Here is a tiny trained network, its code and every weight. The questions are about switching its units off for an input and a class, where a switched-off unit gives its printed mean instead of its output.

import numpy as np


def w(rows, s, z=0):
    codes = np.array(rows[::2]) - 128.0
    scale = np.full(codes.shape[1], s)
    scale[-1] = z or s
    return codes * scale


def f(y):
    return y / 2 * (1 + np.tanh(0.7978845608 * (y + 0.044715 * y**3)))


def log_softmax(a):
    a = a - a.max(-1, keepdims=True)
    return a - np.log(np.exp(a).sum(-1, keepdims=True))


def net(x, mask):
    res = np.array(x, float).reshape(1, 3) / 4 @ E
    y = f(res @ A[0][:, :-1].T + A[0][:, -1])
    res = res + np.where(mask, y, B[0][:, -1]) @ B[0][:, :-1]
    return log_softmax(res[-1] @ U[:, :-1].T + U[:, -1])


A, B = {}, {}
E = w([
[123,141,253,105,102,104,41,134],'x0',
[47,133,151,141,189,245,142,66],'x1',
[69,123,143,198,229,106,147,114],'x2',
],0.015)
A[0] = w([
[237,120,173,157,75,64,76,204,84],'n0',
[138,95,94,172,229,105,182,137,101],'n1',
[207,92,103,117,104,74,81,209,158],'n2',
[110,153,244,132,147,127,96,98,192],'n3',
[95,88,190,101,121,91,83,143,253],'n4',
[227,144,51,65,76,125,166,156,232],'n5',
],0.011,0.002)
B[0] = w([
[174,167,91,103,125,68,186,90,241],'n0',
[35,132,124,172,183,146,143,61,214],'n1',
[126,135,44,119,118,131,168,113,227],'n2',
[151,174,206,5,105,116,79,178,222],'n3',
[157,184,123,93,68,182,113,160,193],'n4',
[218,197,42,77,46,116,122,166,254],'n5',
],0.011,0.017)
U = w([
[142,167,233,56,108,183,86,158,108],'0',
[63,128,220,117,183,130,98,78,156],'1',
[6,93,13,200,233,204,217,34,186],'2',
[253,168,7,57,58,88,201,105,206],'3',
[248,62,180,246,169,69,131,216,3],'4',
[103,160,103,92,187,17,128,131,79],'5',
[137,5,112,106,142,27,64,155,29],'6',
],0.0069,0.0045)

Each question gives the input, the list of numbers given to net, and the class t.
The units are the neurons (one row each of A and B). Each row of codes is followed by its name. A weight is (code - 128) times the scale printed after its matrix; where a second scale follows, it is the last column's (A, B and U).
mask holds one flag per neuron, in row order. A switched-off neuron (its flag False) gives its mean, the last column of its row in B, instead of its output. The means were averaged over made-up inputs and are rounded, as every weight is.
A unit's drop is (log p(t) with every unit on - log p(t) with that unit switched off) / (log p(t) with every unit on - log p(t) with every unit switched off).
The circuit of an input: a set's keep is (log p(t) with only the set's units on - log p(t) with every unit switched off) / (log p(t) with every unit on - log p(t) with every unit switched off). Starting from all 6 units, units are removed one at a time, each time the one whose removal leaves the highest keep (on an exact tie, the one counted first), for as long as the keep stays at least 0.8.
circuit, biggest first: the units of the circuit, biggest drop first
unit that matters most: the unit with the biggest drop
top k neurons: the k neurons with the biggest drops, biggest first
drop of u: that unit's drop, to one decimal
input [1,7,3], class 1: circuit, biggest first -> (n5; n3)
input [0,6,3], class 2: unit that matters most -> n1
input [1,5,5], class 1: circuit, biggest first -> (n3; n5)
input [3,1,7], class 1: top 2 neurons -> (n5; n1)
input [3,4,8], class 1: circuit, biggest first -> (n5; n1; n3)
input [1,8,1], class 1: top 2 neurons -> (n5; n4)
input [4,-3,6], class 0: circuit, biggest first -> (n5; n3)
input [-2,8,-7], class 2: top 2 neurons -> (n3; n5)
input [1,8,5], class 1: circuit, biggest first -> (n3; n5)
input [3,4,7], class 1: top 2 neurons -> (n5; n1)
input [0,7,-1], class 0: top 2 neurons -> (n1; n2)
input [8,-1,1], class 0: top 2 neurons -> (n3; n5)
input [2,-4,6], class 5: drop of n5 -> 1.1
input [4,8,4], class 0: circuit, biggest first -> (n3)
input [-3,1,0], class 2: drop of n5 -> 0.1
input [-2,7,-6], class 2: drop of n0 -> 0.2
input [3,-4,8], class 5: drop of n5 -> 0.7
